Each row is followed by its class.
[  5  -4   8   0  -5  -9  -6   6  -2  -4  -1  13   6   0  -3  -1   8  -1
 -10   7   6   6 -10 -14 -13   3   0   4   6  -1  12   8  16  15  -3 -11
  21   9  -1] => <37>
[ -5  -1 -12   2  20   5  -7 -10  -1   1  -1   8  -5   9   0   2  -7 -11
   3  -1   9 -10   7   3   1  -4  15  -2   4  -3  -2  -2  14  -9  -7  -4
  -9   0   8] => <85>
[ 39   3  16 -20   0 -11  21   2  -4  18   1  12  15  -4  -3 -15  13  20
   5   8  10   4 -16 -14  -6   3   6  38  -4  16  11   1 -26  21   0  22
 -12 -17  -3] => <193>
[  4  -2   5   4 -12  -1   7  -1   9  -1   6   0   4   0   0 -15  -9   1
   3   5   1  -1   3   7  -8  -1   7  -9  -9  -3   5  -2  -3  -1   1 -10
  -5  -9   0] => <46>
[ -9   7  -9  -1  11  16  -4 -16  -5   6  -9  13   3  -4   2   9 -12 -13
  -1   0   2  -1  -7  10   6   2  -2  -2   7   4  -8  -1  12  -9  -3   2
  -7  -6  -4] => <193>
[ -2  -3   2   0   1   2  -6 -13   5   6 -11  -3  -5   4   4  -2  -6 -20
  -8  -2  18   5  -1  20  -3  -7   8   1   8  -1   2   8  11 -12  -5 -10
 -14   3   1] => <216>
[ 10 -12   4  26 -27  -4  11 -28 -31   6  15   3  -9   9 -26 -14 -20  22
 -13 -11  33  -1  -9 -13 -42 -10 -27  23  27  -9 -43  12 -11  -6 -14   7
  27  -3   0] => <37>
[-16  23  39  -1  10  -7 -11   4  26  42  13  14 -15  23  46 -43 -18  73
 -17 -33 -27 -55 -32  15 -38  10 -88  30   1   3  -7  44  22 -34  14  33
 -79 -31  -3] => <97>
[ -3  -2   3  10 -10   0   6  -6  12  -3   2  -2   0   9  -5 -19  -9  -5
  -4   1 -11   4  -5   1  -6   8   9  -2   2  -3   2   3   5 -10  -1  -8
 -10  -4  -2] => <84>
[ -9   8 -10  23 -10   7   6   7   3   7  -7  16  -5   6 -16 -13   7  11
   3 -14  21 -13   7  -6 -21  -4 -14  -5   7   4  19 -15  18 -17   5   0
  -6  -6  -1] => <48>
[ 23  34 -14 -71  45  51 -21 -49  42  -9 -15 -74  32 -44  24  46  47 -65
  23   5   3  -8 -59   8  21   5  34 -71 -62 -27  45  -3  -5 -39  32  10
  24  39 -40] => <125>
[ -3  -3   3   8   0   4  -6  11  -7 -11  -4   4   5  -5   5  10  -9 -15
   4   1   2   3  -2 -11  -7   6   1   6  12   2   8  -4 -16   9   0  -6
  11  -1 -22] => <84>
[-10   0 -10  10   6   6  -4  23   0 -17   3   2  -5  -4   4  -2  -1   2
 -12   3  -7   4   6  -7  -2  -2   1  -8  -9  -5   5  -7   2   0  -4 -13
  -2   0  -8] => <140>
[ -9  -3  -5   6  -4  -4 -21   9  -2   2   1  -6 -30  -4 -20   9  -7  -1
   0  -2  -1  -2  14   6   1   1   2  -5   1  -3  -6 -15  17   3  -7  -5
  -7  -1   1] => <85>
[  9   3 -25  11 -11  -6 -13  -1   1  -1  10   3  14 -19 -12 -21 -11   3
   5  -1   8   1  -3  -5   3  11   1  -7   9  -9   9  -8   6   0   0   2
   7  13 -11] => <48>
[ 15 -10   5  11 -12 -22 -35  19   1   6  15  21  24   5  32  -1   1   0
  -7   7   9  23  15   3  -4  16 -30 -20  21   7  31  20 -13  28  11 -54
  49  -7  -3] => <48>
[  1  -3  10  -4  -4   0   2   9  -1   5  -1  -2  -2   0   3   1  11 -10
 -20   0  -1  10 -13  -8   5   2  -1  -3  -8  -2  15  13  20   2  -4 -19
  11  19 -11] => <37>
[ -2  -5  -4   6   9   7  -6 -14   0   6  -3  13 -11   2  -2   9  -5 -14
  -2  -7  20  -2   9  10  -1  -5  -2   0   9   1  -2  -9  11 -12 -10  -3
  -9  -2  14] => <125>
[-18   2  17  25 -22  24  12  89  19  10 -16   5 -20  10   9 -69  89  60
 -56   7   9  -2 -37   5 -56  28 -50 -36   2  11  44 -66 -49  -1  35 -15
  77 -20 -36] => <85>
[ 10   2  -5  10 -17  -1  26  10   7  -6  -1  14  -5  -2 -16 -18  -2   7
  11   0   8 -13  -6   3 -13   1   6   2 -13  -3 -17  -8  -7   3  -3  -6
   3   1 -15] => <46>
[  5   4  -3  -1   0   3  12   6  -3  -6  -7   8   4   1  -1   0  -2   2
   0   9  16  -3 -11   7  -4  -1 -10  14   8  -3  -8  -1  -5   1  -2  -3
   7  -8  -3] => <193>
[-11   1   5  11   6   5   4   1   1  -3 -10  12   1 -16   7   1   7 -13
   3  -7  -7  -7  -2  -2  -2   9   8  -7   2   2   1  -4  -7  -3   9   7
  -8  11  -5] => <105>
[ 29 -11  12  -6  -5   9   1  -9  10  19   5 -42  -2  10  -7  -1   8   9
 -10  -4  23   1  12  17  -5   6 -31  -3 -23  19 -19   1   2  23  10  31
  -6  -9   8] => <78>
[  0   4   1  10  -6   8   9  42   9 -18  -5  41   7  17   7 -12   1   7
 -16   9  19  12  -2  -3 -36 -20 -43 -11  10   1   7 -15  21  22 -13 -25
  25 -18 -18] => <193>
[ 40  -6 -61 -83   9 -35 -47  44   1 -44  56 -37  55  30 -44  15  31  26
 -17  33 -47   5 -39 -31 -15   7 -65  58 -20 -15 -52  21 -27  26 -33  79
  20 -24   8] => <78>
[  0 -32 -16  39 -26  -3  36 -30 -47  13  -1  12   7  71 -17 -32 -23 -17
  12 -21  48 -26  45  23  21 -21   9  26  40   7  28   8  -2  -2 -20 -28
 -21  32  54] => <216>
[-18 -19 -22   2   6  -6 -25 -18 -35   2  -2  -5 -24  -1  -4  41 -31  -3
   0 -11 -12  -6  48  40  22   9 -39   5  20  22 -75  32 -11  52 -28  36
 -56  14  -4] => <140>
[ -7  -6 -19 -18   5   1  -6  -2 -10  28  -8 -10   1 -13  -5  -8  18  24
 -37  -6  46  13  15  10   2  15 -36  10  29   1 -49  26   1   9 -15  24
   3  24   0] => <105>
[  8   4  10   4   0  15  27  11   5   2 -13  19 -10  23  -8 -14  -9  -7
  -5 -13  29  11  31  -2 -25  -1   1 -16  19   3   3  -6  35 -13 -16  -6
 -28   0  14] => <37>
[-26   3  11 -10   1  -8 -14  16 -15 -14  -4   3 -20   2   8  27  21  -7
  -5  -7 -15  16  -6  -6   6 -15  14  -1  -1  -1  32  -2   3  21   3 -12
   7 -13 -14] => <216>
[ -2  -8 -21  -2  -4   5   8   5  -1 -10   1   3  -2   9  -4  -4  10  -8
 -16  -3  -9   0  23   7  11   1   2  -7  -6  -5   4  14   8   6   3 -17
 -14  12  -5] => <105>
[ 14 -17  17  11 -35 -19  17  16  13 -26 -20 -37 -19  15 -28  -9  68   3
  10  12 -10 -20  21  -4  -3   4  -9 -19  -2   9 -34 -28 -44  44   3 -12
  37  11  11] => <85>
[ -3   1   8   8 -17   3   1   0 -10  -3  -9  16   6   6  -4   5  -2   2
  14  -6  19   8   0   9   1   4 -18  -2  23   0  -4  -8   4  13   1  -8
  11 -16   7] => <193>
[-11 -13  -7  -7  12  -4  -7   8 -24  19  10   8  -7  20 -11  22  -1  -7
  -2  -6  17  -7  -7  16  11 -10 -39  15  24  -4 -22  25  12  18   3   0
 -20 -14  20] => <78>
[  9   3  16  13 -11  -1   1  -2   3   1  -8  16   5   4  -3  -4   2   1
   1   7   0   4 -17   0 -10  -2   2  -1  -2   1  10  -1  10   9  -1 -19
  14  -2   0] => <37>
[  2  -6  -5   6   1   6 -13  -3  -2  -2   1   5  -5   2  -1  16  14   9
   4 -13  10  -2  10   3   0   2 -18   0  -2   2   8 -13  -4   8   4   0
   6 -20   2] => <125>
[-19  -2  -9   7   5   2   5  22   2   8  -9  15  -6   6   1  -2  23   7
   2 -14   5   1  13   1   2  10  -9 -21   8   2  11 -14   1 -12  -2   2
 -18   7  12] => <140>
[  7  -2  -9   2  -5  -1  -9  -3  -1   5  -2   4 -17  11   7  14   4  20
   2 -10  20  -7   6  14  -1   7 -11   6   0  -5 -23 -11 -12   7  -4   3
   1 -12   1] => <140>
[ -5   6   2   6 -11  -8   9   1 -11   1   5   6 -18   5   3   1 -12   1
   1  -4  14   2  -3  -1  -5  -9  -6  -9   6  -3   4   1  16 -10  -6   9
   1   6   0] => <48>
[  1   2  -8  -2  11   3  -8  -6   4  13  -9   3  -4  -5  -6  -4  -7   0
  -9   3  16  -3  13  11   5   3   1   3  15   1 -13  -1  14  -8  -1   5
 -18   6   8] => <105>
[  0   4   0   7   4   1  -4  10   2  -7   1  -1  -1  11  -7 -16  -2   5
   5   3 -16  -6  -4  -2  -8   0   9   2  -7  -2  21   0   2  -1  -1 -15
   1  -5  -6] => <85>
[ -6   4  -5   3   4  -4  -1  45  -9  -7   6  22 -25  14  -4   7  -3   3
   0  -2  18 -14   9  -4 -18  -1 -17   0  14   4  -7 -12  -2  -8  -5 -20
  24  12 -15] => <140>
[-27  -8 -12  -2 -25  31 -13 -25   3  28 -52  18 -16  -3 -18  27   0 -35
  21  -6   7   6  25   4 -34  10  39 -22   3  -4  43 -30  13   5 -16 -29
 -32 -13   1] => <216>
[  2   4  18  31 -22   7  35  11  25  14 -10  18  21   1  -8 -58  13  22
 -14  14   3  11 -36  12 -21   0 -17   2 -15  -1  12  18   8  -4  13 -58
  17 -17 -11] => <193>
[-12   5  -7   8  -7 -14  -4 -13  13   0  -2  -7  -8 -14   2 -18  13  22
 -12 -10 -11  10   8  -6 -10   8  -3 -17  15  -5  -2  -9   2  -6  -7  29
 -14  -8   1] => <48>
[-11  -1  -6  -4  13  -8  -4   8  -3  -4  -4   7  -4   6  10  15  11  -6
 -11  -1   3  13   2  -6  20   1   7  -3   8   1  -1   8   6  -6   0 -13
   5   4  -1] => <97>
[ -9  -8  -5  -1  -5   5  -1  10   1  -6  -2  -3   0  11   0  10   1  -1
   2  -8  10  -1  27   2  -3   7 -13   5  11   2   0  -3  -5   4  -3   8
 -25 -13  -2] => <84>
[ 12  -1  -1   6   0   1   7   7  -8  -6  10  17  -2   6  -2  -1  -3   0
   3  -4  15   1  -6   7   1   1 -11   2 -10   5   1  -3   4  -6  -5   6
  10   8  14] => <125>
[ -7  -2 -10   3  14   2   1   4   1   3  -1   1  -8   6 -10  11  -6 -16
  -9   6  20   0 -11   5  -4  -4  -8   8   9  -7 -21   6   3 -10  -3  -2
 -11  -5   2] => <84>
[ -5  -5 -11   0   8   5  -1   9  -1  -5   2  -7   3   0   2  10   6   2
   1  -7  13 -12  19   3   5   2  -6  -1   0  -6   0  -5 -13   6   7  -2
 -14 -16   1] => <46>
[ -2  -2  14 -12  -4  -6  -5  -5  -2  -1   2 -18  -2   5   4  -7  16 -11
 -10 -11 -20  -1 -26 -12  -5   5   2  11 -11   4  10  14  -3  -3   1  13
   0   7 -10] => <216>
[ -3  -6  -2   0   1   7   0  -9   3   8  -4   0  -5  -2   5   6  -3 -13
 -11  -4   5   3   2   6   5   3  -8   1   5   7 -26   1  11 -19 -11  19
  -3   6   2] => <78>
[  7   0 -12  -2  13  -2 -13  12  -7   0  -2  13   8  -2   4   5  11   4
   3   1  22  -6 -11 -11   3   5   0  11  16  -7   0   2 -13   1   6 -23
  24   1 -10] => <140>
[ -5 -20  62 -43  -9   3 -78  18  -9  37 -55 -25   3  -9   7  34  -2 -42
  11  48   7  14  71 -22 -12  27 -45 -55 104  34 -32 -36  -7  54 -18  -2
   5 -10  49] => <105>
[-14  -3   4   3  -5  -3   1   6  -2  -6  -6  -2 -13   2   6  -1   0   1
  -7   2  -6   5 -12  -7  -3  -3   1  -8  -4  -6   7   1  16  -2  -9  -1
  -1   8  -8] => <140>
[ -9  -2 -12   2  12  -2   5  13  -5  11   1  18  -6   4 -11  15   0  -2
   3  -2   9   1  -2 -11   9  -3 -12   3   0   6 -23   1   8 -28  -5   1
 -10   0  -2] => <97>
[ 16   2  -1   4  -1  -4  14 -21   1   4   9   8  -3  11 -27  -2 -11  -4
  14  12   4  -1  -6   5 -22  -8  13  -4   0  -7 -20  11  -2   2  -1 -25
   3 -11   2] => <37>
[  4  -8 -15 -11   0   8 -15  10   5   6  -6  -5   1   2   7   3  15  -1
 -11  -1  12  -5   9   9  -1   7  -5   3  -9  -1  20  -6  -3  -1   8  -3
 -13 -10  -2] => <216>
[ -1   8  -7  11  -3  -6 -11   2 -10   5  -3  14  -2 -14   2  10   6   7
  11  -5  18  -9 -12  -3  -5  10  -5   4  15  -5   0  -2 -15  11  11 -10
  21  -6 -10] => <48>
[ -9   5  -8  -4 -10   5  -8   2  -8  -3  -4   0 -14  -1   1  32   9  33
  19  -6  -4 -11  13  12  15  14  -2   9 -18 -17 -18 -34 -19  17   6  37
 -30 -37  40] => <105>
[  5  -2  -2   9  -6  13  15   0  -3   0   5 -15   4  11 -13 -19 -10  -2
   0  -1  -3 -12   6   0  -7  -2   1   9  -3   4   4   4  -2  -4   0  -6
   1   4  -4] => <78>
[ -1   1   4   6   4   0   4   8  -6   7   1  12 -11   5  -9  -1  -6 -14
  -5  -4   7   0  -4   4  -2   0  -7  -5   7   8  -7   3  14 -14   3   1
   4  16  -3] => <105>
[  4   2 -13   5   0   3   4  -9 -10  -8   8  25   2  19   2   1  -5  16
  -4  -3   6  -5   0   1  -8  -5  -8  17   0   5  -3  -4   5   2   1   6
  10 -24   1] => <193>
[  0  -3 -11 -12   6   4  -8   2  -5  -2  -5   8  -1 -11  11  15  10  -3
  -7  -5  10   0  13  -7   3   1  -2 -12   7  -5  -2   5  -3   8   5  -6
  -2  -7 -10] => <46>
[ -2   6   4   7 -23  -3  -1  12  -7  -4   3  -3   2  -2  -7  -9  -5  15
  11   3  -4   0  -9  -9 -10   5  -7   4  -1  -3  17  -5  -2   5   4  -1
  10 -14 -13] => <48>
[-22   0   2  -3 -20   6  17  11  -1  13 -23  21 -11  -4  20  15  23  24
  -2  -5 -17 -19 -21   4  19  11 -21  19 -37   7  27  -2  19  -8   1  27
 -23  -3  -9] => <193>
[  0  -4  -4   3   4  10  -1  -8   0  10   3  -2 -11   6   9   9   2   1
  -5  -9   1 -13   9   7  -4  -4 -13  -3   0   6  -5  -4  -5 -12   4   8
   3  -5  -9] => <78>
[ 12   5   2  10   6   6  -6  11 -15  -4 -14  16  -1 -10   0  16  17  -4
   5  -8  24   2 -12  -1  16  -2  -9   7  11  -3   7 -10 -14   8   2 -18
  25   6   3] => <125>
[ -7   9  -5  -7  16  -8 -28 -12   7   8 -12   7 -11  -5   9   9  -8  -9
 -16   2   2   6  -2  18  29   3   0  -7  21   2 -15   3  38 -21  -5  14
  -6  19   9] => <105>
[-14  -7 -12 -13 -15 -11 -35  29  18  41 -21  67  -3 -54  21   5  19  17
 -17   6  47  21  15  12  -2  27 -42 -29  45  -5 -38   2  18 -23  -5 -18
   9   6   2] => <46>
[  5   5   8  -2  -8  -2   6   5   4   0  -1   1  -6   2  -7 -11  -1  -4
  -1   9  -6   4   2   5  -4   2  20  -2  -3  -3  13   3   0   5   7 -24
   1   5   1] => <105>
[ 20 -14  16 -44  -3 -25 -13 -11 -13  16   9  23   8  29  23  29  36   4
 -11  -2  45   5  -1  -2  -8 -25 -28  36  -2  17 -16  42  -1  33  -8   6
   7 -12  22] => <216>
[  9  -2  -3   6   0  -1  -2   8   4  -7  -3   2   9  -8   7  -4   2  -5
  -1   4  15  -5   3   1   2   7   3  -4   4  -5  -2  -5 -18   7   5 -20
  19   0  -5] => <46>
[  5   0  12  15 -14  -7  18   9   0   7   5   8  -8   4   1 -21 -14   6
  -3   1 -21  11   0   0   8  11   4  -6 -13   3   7  10   8 -21   1  -8
  -3  11   3] => <105>
[ 3  1 -2 -3 -5 10  8  7  0 -7 -4 -4 -7 -3  3  1  7 -7 -6  2 -4 -2  0  3
  3  0  4 -4 -7 -4  4  1  2  3  5 -5  3  6 -3] => <78>
[ -3  -7  -2   6 -10  -7   1   1   2  -4   2  10  -3  -1   6  -5   8   2
  -3 -14  11  -4  11   1   6   7  -6 -13   6  -2  -7  -3   7   4   2   3
   3   7   5] => <46>
[ -8  -5 -13  10   1   0   5  -9  -8  12   1  11  -5   6  -9   0   0  10
  -2 -10  11   4  23   6   0  -1  -2  -3  11  -2  -1   2   2  -6   2  -2
 -13  -4  10] => <105>
[  5  -8  -4  22  25   6   4 -14   7  -4 -14   8  31  -6  -4  -1 -29 -26
  42  -4  21   0  15  16   6   3  27   9  23 -10  34  -9 -13  30 -11 -29
 -29 -16  -4] => <125>
[  0  17   4  -5   8  17  -3 -20   2  -8 -11 -21   7 -10  -4   5   1  -2
   2  -6 -21  -9   8 -14  -3  -1   8   7  -8  14   5  -7  -7   6  -3  11
   0  -3 -23] => <193>
[ 20  14 -23  -7   1   8 -54   1  -6   0 -13  15 -24 -19   6  49  -9  -4
  16  14  28  -4  30  16   6  18  35  -1  28 -11 -23 -33 -50  21   7 -70
  57  -9 -14] => <140>
[ 11   1   5   1 -24   3   3  -1  10  -3  -2  -9   1  12  -8 -22  -8   2
 -10  12  -2  10 -14   6 -10   7   4   2  -4  -5   6   1   6   0  -2  -8
  -3  -4   0] => <84>
[-16   2   0  21   0  -4  21   5   0  11   6  17   0   5 -20 -11   1   8
   9 -11   8   7  -3  15  -7  -8 -14 -11  -2   4   0   3   9  -7   0   2
  -6   8  -6] => <105>
[  1   2   0   8 -14  -2   8   8   7   8  11  -3  -1  -5 -17 -26  -4 -23
  -4   2  11  -3 -14 -10 -28  -3   4 -14  -7   0  30  -7  15  -9  -1  -5
  -3  23  -2] => <48>
[  9  -7  53  19 -18 -22  40  19  22 -33 -20  19 -28 -12  40   5 -16 -17
  25  -7 -12  10  -5  -3  -5   2   4 -15   7  -3 -13 -27  -2  -2 -12  49
 -48 -11 -15] => <84>
